In the rows, zero is written as 128.
Each row is followed by its class; each block has classes of its own.
[149 138 128 118 107 132 138 139 138 107 136 104  87 100 148 105 127 118
 158  80 137 147 136 111 121 119 167 134  73 142 109 135] -> Seso
[126 148 126 119 113 138 117 129 140 119 146 138 142 101 110 116 141 144
  85 100 133 132  86 154 115 114  99 137 137 119 107 149] -> Nuf
[110 123 116 148 132 157 116 156 153 126  81 112 166  89 137 119 159 111
 116 119  91 102 108 175 115 134  74 130 115 103 106  88] -> veli
[ 80 126  56  83 164 106 112 155 177 130 123 188 115 117 106 109 195 208
 127  51 143 128 115 167 118  65  31 134 151  84  87  93] -> Seso
[136 148 129 144  92 134 117 136 128 125 151 116 128 108 108 122 113 113
  88 135 105 127  87 159 147 114 149 122 120 141 127 134] -> Nuf
[ 79 106 106 109 139 139 147  97 133 130 118 134 120 136 152 108 162 177
  96  38 111 115 140 134 135  74  70 155 129  95 114  70] -> Seso
[178 151 157 135  80 123 128 134 106 129 161 111 128 137 133 142  88  84
 121 170  92 148 112 103 150 118 219 117  87 147 141 161] -> dig
[128 124 134 192 103 178 123 156 143 129  88 107 141  82 129 120 144  44
 100 193  63  97 102 201 132 175 145 128 127  88 113 105] -> Semor
[ 74 119 124 141 121 158 171  89 140 173 123 153 103 128 107 184 136  83
  75 196  52 103 128 181 124  78 116 146 196  67 103 115] -> Tar
[133 120 102 156 163 139 133 151 106 140  97 133 151 107 156 159 130 104
 152 171  73 133 132 129 110 135 127 101 121  89 147  99] -> zenim
[100 110 130 119 147 142 164  92 118 143 121 132 135 135 166 144 126 163
 102  94  81 133 144  94 124  67 108 135 121  90 127 104] -> dig
[132 141 111 118 107 127 161 122 108 155 139 135  91 142 153 176 123  83
 149 192  74 146 147 128 128 141 188 144 127 110 121 153] -> mir
[106 110 133 130 108 156 152  98 147 142 121 112  98 110 145 113 149 150
 100  84 120 124 136 132 131  89 105 146 117  97 103  99] -> zenim
[133 138 130  82 108 125 125 124 147 124 111 155 136 138 115 164 125  97
 120 106 150 144 111 169  66 166 118 150 111 128 113 169] -> Savu
[ 90 139 102  99 160 144 129 125 152 133 115 176 107 123 120 159 168 146
 115 152 119 136 117 140  92 111  93 152 168 100 111 147] -> Nuf
[127 127 134 129 121 131 144 113 140 126 129 107 104 119 153 125 146 128
 138 104 116 124 150 103 128 115 136 137 105 123 114 123] -> dig
[119 148 146 159 123 178 116 157 167 115  85 121 142  66 114 116 169  67
 100 154 104  91 100 204  74 183  90 147 141  85  70 125] -> Tar
[ 93 101 107 126 104 143 133 118 186 123 129 108 108 110 139  63 177 165
 103   4 141  91 124 186 141 123  70 155 118 112  84  62] -> mir
[129 157 150 158  66 160 107 143 160 119 155 101 120  86 104  94 135  87
 100 113 122 124  91 191 116 155 144 145 131 117  67 151] -> sero
[127 151  79 110 111 115 114 170 139 127 141 135  79 102 132 124 149 126
 167 103 116 137 130 157 138 130 156 142 114 129  81 129] -> veli
[110 112 102 105 127 121 137 120 145 137 128 119 105 128 154  77 155 177
 128  32 130 115 132 152 134 119 101 139  96 108 116  90] -> Semor
[140 141 132 178 110 183 114 161 167 111  84 103 135  59 128 111 165  51
  93 161  94  93  98 192  91 183 123 146 137  97  81 130] -> Seso
[105 129 136 142 181 167 145 147 136 142  69 153 179  96 142 177 132 104
 124 207  81 136 124 122  67 144  95 130 134  82 119 146] -> sero
[109 133  67 130  96 111 107 162 169 125 144 122  68 104 113  98 168 136
 136  70 134  99 129 208 158 123 109 138 142 140  68 105] -> veli
[141 130  91  57 149  83  93 138 128 131 136 173 142 174 143 145 135 174
 165  66 148 149 129 108 119 111 128 127  86 136 155 123] -> dig
[ 94 134  62  93 147 112 112 147 174 128 124 178  95 103  98 128 184 166
 113  68 152 116 118 187 109 100  59 147 166 106  76 122] -> Seso
[136 131 111  89 108 103  95 137 156 115 127 156 131 136 114 132 142 126
 130  82 159 134 109 170 116 143 123 146  89 138 133 124] -> Nuf
[ 88 123 113  93 161 135 173 103 122 176 120 184 132 165 127 194 125 135
 124 195  74 142 134 116 111  79 116 133 168  82 136 137] -> mir
[ 96 111 136 107 170 143 154  84  97 145 116 163 135 163 177 168 134 182
 117 115  88 155 153  70 107  56 112 140 128  70 145 109] -> dig
[119 119 125 125 103 150 162 111 133 162 143 140 105 137 144 172 117  61
 138 205  50 141 133 137 146  92 188 141 153  90 120 128] -> mir
[105 122  96 127 199 137 118 167 151 119  74 162 179  81 136 138 168 172
 105 113 116 120 113 157  63 128  11 126 143  77  95 109] -> Tar
[137 139 136 188  89 169 114 162 149 113 101  83 126  76 134 111 130  39
 103 165  80  98 104 209 118 182 142 130 137 118  82 125] -> Savu
[119 152 132 122 120 151 102 137 155 130 116 140 139  97  88 115 145 172
  86  97 161 137  89 148  87 126  71 137 137 102  79 151] -> zenim
[ 79 131 106 114 136 132 140 115 164 149 113 159 106 116 105 145 179 140
  76 116 104  99 120 191  95 109  61 162 163  80  84 103] -> Tar
[124 138  68 105 123 103 104 151 136 138 147 138  78 129 142 125 153 153
 142  97 118 129 131 155 148  81 129 137 130 125 105 117] -> Seso
[123 122 102 133 175 138 107 167 124 138  86 141 167 116 156 129 130 131
 149 141  73 125 123 127 117 115 105 112 111  87 130  77] -> zenim
[149 137 144 165 137 168 141 144 103 158  94 113 143 124 161 177 111  62
 155 248  51 131 127 100 106 146 188 114 110  95 155 137] -> zenim
[105 134 133 150  76 164 129 125 147 136 142 121 150 111 104 122 121  95
  61 122  85 120  89 187 142 119 128 136 134 108 102 123] -> sero
[117 110 154 126 126 154 180  82  96 145 121 125 105 145 180 164 120 119
 133 162  79 163 156  73 120  78 168 150 115  87 146 123] -> Seso
[150 116 155 109 106 134 145 104 104 154 135 161 158 171 132 183 105  81
 120 175  92 147 113 110 119 118 185 134 102 103 179 127] -> zenim
[113 114 131 135 112 149 148 103 130 130 122 102  98 127 164 103 140 142
 116  86 105 128 141 120 138  97 135 147 107 105 119  96] -> Seso
[157 120 102  59 133  76 119 142 122 144 148 154 139 168 143 152 114 136
 170 102 128 147 124 110 129 111 156 127  68 154 171 131] -> Semor
[119 117 141 155  98 149 146 106 141 133 129  79  90 102 163 109 126  99
 117 116  91 129 152 139 140 113 154 143 106 121  99 110] -> sero
[127 144 121 105 135 127 152 133 113 149 127 148  86 139 154 183 116 106
 163 199  91 164 146 101 112 100 177 137 129 114 118 171] -> Savu
[165 138 113 109  76 113 107 145 137 122 147 119 117 129 113 128 121  85
 146  94 154 127 114 161 133 177 170 128  83 162 133 138] -> zenim
[125 140  80 106 127 102 119 161 149 135 143 138  79 109 129 124 142 152
 159 104 132 136 134 155 136 124 131 137 123 137  88 126] -> mir
[115 149  95 112 123 121 116 155 183 125 127 156  91  87 104 113 179 132
 127 103 168 121 126 196  87 172  89 153 152 111  49 171] -> sero
[124 148 106  75 162 108 114 153 116 123 130 161 168 127 120 136 127 198
 146  75 142 166 108  96 102  84  78 114 104 128 122 141] -> veli
[129 111 153 101 108 153 138  92 118 144 116 149 146 167 147 179 107  80
 106 148  96 140 123 144 103 125 156 155 115 111 152 126] -> mir
[106 105 151 108 138 156 171  87 118 151 117 144 125 157 175 168 134 159
 136 133 112 154 156  71 112  80 126 156 112  86 135 129] -> mir
[149 140 108  99 132 100 100 147 152 131 141 138 130 110  99 108 141 167
 125  88 161 141  97 142 119 105 102 109 104 139 126 143] -> Semor
[ 71  91 146 132 125 170 178  64 116 166 111 128 142 152 157 156 129 149
  85 114  58 129 134 109 137  50 113 151 134  68 144  71] -> veli
[100 114 152 183  66 197 171  82 166 125 115  85 109  93 123 106 150  74
  76  96  94 106 125 168 110 170 141 156 146  76  79 121] -> veli
[ 71 106 131 114 156 146 156  79 133 137 100 155 137 138 149 136 165 172
  77  89  97 125 131 132 101  92  67 163 131  72 136  75] -> Nuf
[152 116 144 116  88 129 142 113 115 146 141 140 131 163 135 171 107  67
 130 159 105 132 119 139 126 152 199 145  99 127 167 144] -> Semor
[157 121 132 117  66 127 108 135 157 123 137 117 123 130 117 115 120  71
 128  89 136 119 102 199 125 156 168 134  96 145 121 125] -> veli
[117 106 139 155  96 143 149  99 127 141 145  90 106 134 170 106 130 109
 108 103  84 114 148 137 164 100 159 139 106 118 127  88] -> sero
[ 92 118  97 111 150 139 128 129 176 122 121 138 111  94 132  88 175 194
 119  32 177 118 139 142 115 124  56 147 140 114  73 129] -> sero
[114 105 142 184  53 168 157  78 143 148 140  59  80 132 152  96 137  85
  87 118  69  98 138 145 186  90 179 141 121 102 125  81] -> Seso
[131 118 134 150 175 164 138 145 101 149  81 132 175 132 185 183 111  92
 152 218  44 137 135 100  98 119 142 119 116  86 155 112] -> mir
[121 137 120 171 118 159 104 161 162 123  93 102 140  90 131 106 159  95
  94 132  88  83 107 195 102 179  98 146 130  95  83 101] -> Tar
[149 137 116 101  80 137 102 137 152 114 132 135 119 137 114 122 132  72
 127  92 140 124 105 180 123 148 161 137 102 138 123 140] -> Seso
[ 54  87 128 138 128 144 176  59 140 159 118 133 126 148 144 146 149 162
  64 103  74 109 135 149 132  58  64 156 156  73 138  65] -> Nuf
[101 136  78 117 104 143 124 137 174 132 131 148  79  98 108 115 174 108
 107 100 115 112 115 200 130 116 114 152 167  95  69 126] -> Seso
[127 128 120 156 145 145  93 177 160 112  85 121 151  70 155 103 164 129
 130 133 121 132 119 168  92 173  84 145 113  97  80 114] -> sero
[153 139 140 132 153 129 129 160  94 141 108 126 161 121 171 178 118  93
 162 210  68 139 129  91 113 121 157 127  85 114 154 122] -> Tar
[141 115 149  98  96 136 131  98 127 147 131 152 139 167 140 182 120  75
 121 149 115 136 122 150 104 139 164 161 115 117 149 136] -> mir

Next block, with new classes.
[ 98 169 103 133 133 115 118 143 145  94  97 157 154 164 117 180 141  92
 164 146 126 105 160 141  93 122  74 107 124 164  48 119] -> vod
[143 154 124 103 109 126 138 137 167 107 152 136 118 141 123  92 163 132
 140 128 106 135 112 144 133 123 158 135  90 121 116 109] -> kamo
[163 131 122 136 128 113 154 142 127 116 146 146 146 151 128 139 160 116
 110 147 138 101 107 126 135 115 112 148 155 138 121 138] -> kamo
[ 78 142 107 109 100 103 114 139 117 131  99 139 142 140 105 136 143 120
 148 134 144 127 123 163 124 139 111 146 140 162 112 133] -> kamo
[119 111 113 125 115 148 120 125 100 128 128 102 120  98 111  98 109 127
 139 145 152  99 127 102 139 118 146  91 138 120 113 145] -> Zudu
[112 107 117 131 109 154  90 110 160 143 131 116 136 107 121 108 143 131
 127 125 151 150 128 132 141 130 152 117 110  91 103 110] -> vakas
[116 103 142 133 119 138 127 137 117 159  99 160 128  96 144 121 134 131
 144 148 146 110 111 139 135 148 135 150 107 156 111 104] -> Mag
[117  98 149 120 113 139 148 108 120  98  34 148 128  95 134 131 169 116
 153 130 158 120 135  98 137 128  77 103 148 148 102 158] -> liv
[116 148 125 132 109 130 119 100 129  95 109 102  94 110  89 120 117 134
 144 114 139  98 101 120 121 157 146  40 125  89 141 149] -> Zudu
[118 107 156 107 125 126 116 163 117 137 112 114 107 113 121 135 136 147
 179 129 128 143 129 131  90 147 125 118 139 141 170 117] -> fisez
[140 168 114 130 131 121 180 115 120  90  86 193 129 139 155  87 159 127
 144 109 112 152 167 112 146 110  94  95 113 152  91 118] -> Mag
[143 146 121 115 129  92 111 139 141 142 122 120 125 149 152 123 140 134
 117 128 116 134  86 151 124 148 131 181 135 159 105 123] -> kamo
[139 137 137 131 111 127 133 143 117 134 129 124 115 118 125 115 136 136
 155 122 141 121 122 126 110 101 114 132 139 157 144 127] -> vakas
[ 78 135 113 116  55  91 138 135 121 142 243 140  92 116 177 153 161 102
 164 159 188  92  59  41 166 121  73  48 126 183 153 116] -> sim
[101 121 130 115 113 153 125 115 172 129 134 114 128 117 103 133 146 110
 119 116 155 118 138 114 139  90 124 134 119 131 123 124] -> Bif
[110 162 110 105 114 199 108 130 157 103 203 224 198 118 161 101 183  24
  97 169  80 158  76 207  95 173  39 166 135  93 105 178] -> fisez
[130 187 107  96 148 156  94 121 124  77  84 127 144 175 146 133 106 147
  93 113  99 145 145 149 108 167 136  94 155 124  68 172] -> kamo
[138 122 124 101 125 123 141 147 115 130  99 114 105 131 129 106 142 159
 152 112 107 133 125 113 119 123 139 138 132 152 120 117] -> Ruki
[126 140 132 124 130 148 155 127 154 126 103 121 117  84 137 112 155 133
 125 107 127 114 141 140 125 122 121 155 116 142 138 131] -> liv
[122  85  93 152 136 113 144 142 108 143 131  87 120 113  87 136 163 127
 170 144 183 154 208 116 137 120 135 113 129  86 161  83] -> kamo
[102 131 111 120 106 113 130 143 138 126 144 154 138 142 113 131 130  89
 125 146 132 109  95 126 138 114 110 115 140 123 114 136] -> Bif
[130 135 148 157 139 121 126 144 156 124  54 127 109  90 142 107 154 167
 121 105 128 149 129 103  84 119  58 145 157 163 133 137] -> Mag
[159 110 132 112 139 111 145 128 106 138 116  95 120 136 100 126 116 145
 135 107 107 138 135 106 115 139 107 136 133 135 151 126] -> kamo
[ 72 125 129  96  98 132 120 116 119 133 102 153 135 130  97 137  96 101
 139 129 129 138 117 138 124 135 100 124 116 162 133 128] -> Bif
[121 113 118 130 133 131 135 119 144 124 112 156 164 101 117 119 171 118
 135 118 122 125 144 125 141 135 111 122 127 112 124 118] -> zim
[132 113 101 147 137 136 180 130 118 122  72 174 132  95 143 119 210 135
 138 112 135 111 129  89 154 109 107  73 148 111  64 117] -> vod
[117  97 177 115 127 153 118 117 173 115 130  89 105 107 102 131 151 163
 102 140 165 125  83  59  92  96  65 148 152 195 167 153] -> fisez
[ 99 127 132 117 110 125 124 160 144 137  91 171 149 183 137 159 119  69
 130 132 133 181 120 192 144 159  92 116 152  94 147 119] -> somo
[104 145  87 114  99 142 144 102  99 135 135 134 143 103 123 128 151 113
 143 124 162  97 155 139 150 132 144 118 119 159 114 118] -> sim
[125 154 121 113 105 117 117 130 125 118 109 156 155 117 144 101 127 104
 149 128 122 116 147 163 134 124 136 149 129 149 122 131] -> Ruki
[136 124 124 140 133  94 155 129 118 141 129 104 110 127 139 126 137 125
 118 113 115 127 118 105 143 113 104 140 134 117 132 140] -> somo
[155 132 130 136 118 131 138 124 106 128 106 113 117 120 102 122 126 128
 155 104 122 119 139 163  95 129 125 160 122 136 125 129] -> Bif
[159 186 127 134 136 138 154 119 153  86 122 128  93 120 142 103 193 142
 133 100 111 142 118 125  91  98 125 133 144 140 125 141] -> Zudu
[137 117 115  89 108 175 164 118 121 130 182 144 159 130  62 122 148 114
 114 132 101  83 103 139 126 134 156 129 111 113 148 134] -> sim
[112 141 149 109 142 172 125 150 128 131 146 132 161 142 118 100 103 103
 151 142 130  77 138 169 156 124 111 105 127 128 118 153] -> sim
[ 99 194 105 112 115  54 124 138 107 104 117 167 127 160 136 118 147 121
 161 126 110 137 123 146 119 113 143 114 163 153 140 138] -> Ruki
[136  87 101 146 134 102 118 117 110 132  97 110 125 120 150 150 200 136
 128 119 157 181 147  79 127 144 109 113 175  91 118 129] -> vakas
[129 150 103 100 146  78 136 110  77 148 176 116 134 105 129 112  40 112
 162 138 103  83 153 122 153 191 186  77  70 138 193  82] -> somo
[126 110 151 126 108 187 127 138 153 138 124 136 113  87 125 108 107 130
 144 137 147 134 112 106 100  96  76 115 128 160 133 118] -> liv
[ 98 152 110 129  97 161 121 126 151 120 157 115 122  96  96 105 135 135
 146 138 157  96 126 143 118 129 133  97 103 138 138 116] -> sim
[148 120 138 130 152 143 122  92 114 115  75 121 138  86 126 124 122 102
 152 128 128 133 184 132 117 142 137 116 125  98 131 136] -> liv
[111 133  97 156 147  90 103 118 152 106  86 104 122 143 133 172 144 105
 124 151 143  97 100 130 117 173  73 124 132 126  41 140] -> fisez
[ 97 140 125 111 127 154 133 130 133 106 111 113 131 116 115  98 137 140
 121 117 131 105 152 143 137 169 114 119 102 123 129 158] -> Mag
[114 136 129 136 118 138 136 115 131 121 111 135 135 104 119 110 146 141
 135 131 135 108 133 139 136 124 133 128 111 139 114 129] -> sim
[116 144 131 137 128 109 108 128 120 125  92 123 120 130 127 143  97 124
 139 132 121 131 136 123 116 114 102 113 135 136  95 137] -> kamo
[134 117 135 121 143 115 138 150 123 146 105 108 120 133 105 128 109 144
 139 111 110 119 126 124 128 129 122 130 132 137 144 116] -> zim
[137  67 142 126 114 120 130 171 132 176 156 184 205  89 110  96 127 123
 129 143  81 138 119 121 110 106  73 184 141 138 153 112] -> kamo
[105 111 144 109 109  98 142 117 121 140 131 135 139 154  93 156 114 117
 143 119 128 113 112 134 154 148 105 119 109 137 150 125] -> kamo
[129 154 127 107 143 126 136 160 110 142 104 116 104 124 147 132 125 142
 146 109 110 128 129 124 107 120 113 143 149 181 136 122] -> zim
[123 116 133  87 151 125  99 118 142 129 154  82 134 106 119  76 111 108
 159 131 112 112 127 110 122 172  92 132  95 145 144 132] -> Bif
[ 87 109  87 125 109 162 136 121 120 139 110 135 161 101 109 130 137 130
 105 125 149 120 172 116 143 107 120 133 115 146  76 120] -> vod
[ 81 198 116 166  98  27 136 122 133 112  71 151 102 139 125 150  52 156
 158 113 106 100 111 155 131 173 111  70  73 175 119  92] -> sim
[134 114 121 115 141 120 122 126 111 140 106  97  93 147 135 126 155 148
 146 124 118 152  91 122 111 149 129 144 133 131  92 124] -> somo
[151 106 152 129 143 132 143 157 126 139 106 128 111 124 140  90 171 157
 141 128 120 134  87 130 130 121 113 167 141 145 120 130] -> zim
[118 176  92  88 122  73 175 152 172 111 180 147 125 108 114 153 243  64
 160 105  95 109  96 117  92 167  87 109 155 123 234 114] -> Zudu
[132 133 124 119 127 113 169 132 109 126  97 113 116 115  97 125 143 141
 138 102 110 133 160 125 118 112 110 146 125 140 156 129] -> kamo
[ 97 144  88 126 110 135 136 129 121 126 138 141 131 128  80 136 134  91
 127 145 140 130 135 141 126 105 130 116 135 113 136 122] -> zim
[ 89 153 145 119 147 157 140 149  91 114 196 153 103 115 164 109 137 143
 138 156  93 138 126 104 109  97 120 128 113 138 129 159] -> Bif
[130  91 138 119 128 124 146 154 119 157  80  97  84 153 128 123 163 188
 131 104 132 168  79 105 108 129  80 171 141 189  96 115] -> vod
[122 149  99 134 126 108 130 128 129 120 142 130 132 155 116 112 149 123
 130 124 139 141 120 135 130 125 106 119 144 126 124 132] -> vakas
[130 111 108 126 112 140 134 109 111 126 112 126 123 105  90 142 158 114
 149 123 142 126 131 114 117 136 124  99 133 108 131 119] -> zim
[120 126 146 133 147 136 135 129 132 124 104 146 152 108 123 134 151  96
 126 123 105 122 167 145 126 142 110 135 124  83 141 153] -> Mag
[ 94 129 126 135 133 123 136 133 153 120  50 126 136 101 101 122 151 149
 146 120 136 138 182 155 124 117 123 157 104 145 116 105] -> kamo
[ 78 149 130 135 119 150  99 117 174 113 139 128 124 106 138 128 127 137
 114 147 119 111 113 151 119 139 119 161  78 139  94 131] -> Ruki
[105 144 130 132 137 116 147 134 115 152 122 153 143 134 114 132 135 126
 147 111 110 104 117 136 136 102  98 111 151 140 116 135] -> sim
[128 121 122 132 133 129 128 139 135 134 140  97 102 138 112 122 132 145
 127 119 129 144 117 125 108 130 118 142 127 122 132 122] -> Bif
[119  98 144 131 137 139 150 124 142 129  25 120 113 113  98 141 128 153
 116 113 118 117 116 105 122 127  99 125 112 150  83 121] -> vod
[140 102 152 133 145 126 143 115 112 145  65 114 131 102 132 118 140 131
 128 118 129  99 118 133 159 147 126 134 134 121 118 146] -> sim
[119 131 117 122 129 115 137 130 124 144 143 110 120 123 104 114 145 157
 141 120 106 125 117 105 110 107 119 140 125 154 118 120] -> sim
[169 104 118 122  95 120 150 126 121 136 124 122 120 116  95 112 159 115
 140 140 151 113  79 120 105 123 111 159 142 160 150 113] -> somo
[114 151 105 135 108 132 129 104 150 107  94 126 114 102  73 125 139 103
 122 153 152 100 117 131 116  96 154 122 114 129 118 123] -> vakas
[ 59 148 103 105  73 216 131 155 104 102  54 144 117  60 185 131 119 128
 147 122 187 133 198 142 120 144  67  89 127 206  96 136] -> fisez
[ 73 152 167 132 150  99 156 126 116 122 115 175 166 168 120 175 118 113
 138 107 116  93 118 252 159 235  97 134 100 116 190 151] -> fisez
[ 98 135 106 126 106 135 142 127 124 135 144 150 143 123 123 141 140 149
 117 111 122 124 119 120 130 144 107  99 131 138 127 123] -> sim
[121 117 113 142 125  82 143 142 156 127 136 101  84 135 120 128 163 141
 112 131 112 183 110 108 118 124 128 144 118  92 145 111] -> fisez
